Below are the code and all the weights of a small trained network. Each question names an input and a class and asks about switching units off, where a switched-off unit gives its printed mean instead of its output.

import numpy as np


def w(rows, s, z=0):
    codes = np.array(rows[::2]) - 128.0
    scale = np.full(codes.shape[1], s)
    scale[-1] = z or s
    return codes * scale


def f(y):
    return np.maximum(y, 0)


def log_softmax(a):
    a = a - a.max(-1, keepdims=True)
    return a - np.log(np.exp(a).sum(-1, keepdims=True))


def net(x, mask):
    res = np.array(x, float).reshape(1, 5) / 4 @ E
    y = f(res @ A[0][:, :-1].T + A[0][:, -1])
    res = res + np.where(mask, y, B[0][:, -1]) @ B[0][:, :-1]
    return log_softmax(res[-1] @ U[:, :-1].T + U[:, -1])


A, B = {}, {}
E = w([
[149,30,5,158,88,76,82,145,139,50,169],'x0',
[143,56,207,169,140,74,188,111,46,63,36],'x1',
[51,169,164,132,213,107,42,211,197,74,118],'x2',
[137,92,117,141,160,156,87,117,114,164,100],'x3',
[159,99,150,129,153,133,113,106,149,143,136],'x4',
],0.013)
A[0] = w([
[120,42,159,150,168,46,44,194,160,2,100,106],'neuron 1',
[231,83,107,180,88,80,185,56,69,139,130,159],'neuron 2',
[135,111,44,63,92,141,59,135,203,119,170,190],'neuron 3',
[162,65,39,143,64,125,131,99,143,82,169,173],'neuron 4',
[179,152,36,71,83,190,172,137,158,240,167,232],'neuron 5',
[158,162,143,64,90,216,172,121,144,181,142,224],'neuron 6',
[73,180,191,103,236,117,195,156,188,226,66,254],'neuron 7',
[117,149,75,145,152,108,158,155,134,49,85,115],'neuron 8',
[161,203,134,112,118,180,177,18,61,153,143,236],'neuron 9',
[91,178,104,115,179,163,82,152,181,153,202,211],'neuron 10',
],0.0089,0.0045)
B[0] = w([
[114,102,144,251,136,103,155,174,127,172,176,254],'neuron 1',
[163,130,82,101,142,147,159,84,50,100,104,234],'neuron 2',
[143,114,82,84,124,103,2,181,205,111,92,219],'neuron 3',
[231,189,133,145,99,16,87,136,86,74,127,227],'neuron 4',
[194,134,177,144,31,94,13,108,117,184,171,239],'neuron 5',
[162,96,173,168,31,144,187,132,197,236,136,212],'neuron 6',
[97,199,224,118,128,207,210,201,197,104,132,250],'neuron 7',
[105,77,141,171,101,95,165,129,105,126,171,176],'neuron 8',
[158,69,215,146,32,108,174,122,136,194,101,224],'neuron 9',
[81,94,65,85,117,131,146,224,211,152,217,220],'neuron 10',
],0.0086,0.019)
U = w([
[147,75,164,254,52,104,115,162,143,247,227,170],'0',
[61,159,126,39,134,207,124,214,193,167,225,56],'1',
[153,52,196,65,90,137,226,118,73,162,9,251],'2',
[43,174,222,168,250,134,203,173,134,73,95,151],'3',
[218,139,91,56,65,53,15,100,115,159,137,56],'4',
[92,83,19,84,191,53,65,216,206,112,182,58],'5',
[216,133,6,143,113,86,165,72,24,95,99,85],'6',
],0.0063,0.0022)

Each question gives the input, the list of numbers given to net, and the class t.
The units are the neurons (one row each of A and B). Each row of codes is followed by its name. A weight is (code - 128) times the scale printed after its matrix; where a second scale follows, it is the last column's (A, B and U).
mask holds one flag per neuron, in row order. A switched-off neuron (its flag False) gives its mean, the last column of its row in B, instead of its output. The means were averaged over made-up inputs and are rounded, as every weight is.
A unit's drop is (log p(t) with every unit on - log p(t) with that unit switched off) / (log p(t) with every unit on - log p(t) with every unit switched off).
The circuit of an input: a set's keep is (log p(t) with only the set's units on - log p(t) with every unit switched off) / (log p(t) with every unit on - log p(t) with every unit switched off). Starting from all 10 units, units are removed one at a time, each time the one whose removal leaves the highest keep (on an exact tie, the one counted first), for as long as the keep stays at least 0.8.
circuit, biggest first: the units of the circuit, biggest drop first
most important unit: the unit with the biggest drop
top k neurons: the k neurons with the biggest drops, biggest first
drop when u is switched off: that unit's drop, to one decimal
input [2,1,-6,6,-3], class 6: most important unit : neuron 2
input [1,-8,-1,1,1], class 4: circuit, biggest first : neuron 3; neuron 1
input [-5,-8,2,6,-1], class 1: top 3 neurons : neuron 10; neuron 7; neuron 1
input [0,3,5,-7,1], class 3: top 3 neurons : neuron 5; neuron 6; neuron 9
input [-1,0,1,-3,-7], class 1: circuit, biggest first : neuron 1; neuron 5
input [1,-1,-5,-8,-5], class 4: circuit, biggest first : neuron 1; neuron 7
input [0,1,-8,0,4], class 2: top 4 neurons : neuron 2; neuron 9; neuron 1; neuron 3
input [0,6,4,2,3], class 3: top 2 neurons : neuron 5; neuron 6
input [1,-8,2,-8,-7], class 5: top 3 neurons : neuron 10; neuron 3; neuron 7
input [-6,7,0,-8,3], class 2: top 2 neurons : neuron 9; neuron 1
input [0,0,7,-8,-7], class 1: top 2 neurons : neuron 10; neuron 5
input [8,-2,8,0,2], class 5: drop when neuron 3 is switched off : 0.5
input [6,1,-6,1,-7], class 6: drop when neuron 2 is switched off : 0.3
input [8,2,-7,-2,1], class 6: circuit, biggest first : neuron 2
input [-6,2,-3,-1,2], class 2: drop when neuron 1 is switched off : 0.1
input [-8,7,6,-5,7], class 3: drop when neuron 1 is switched off : 0.0
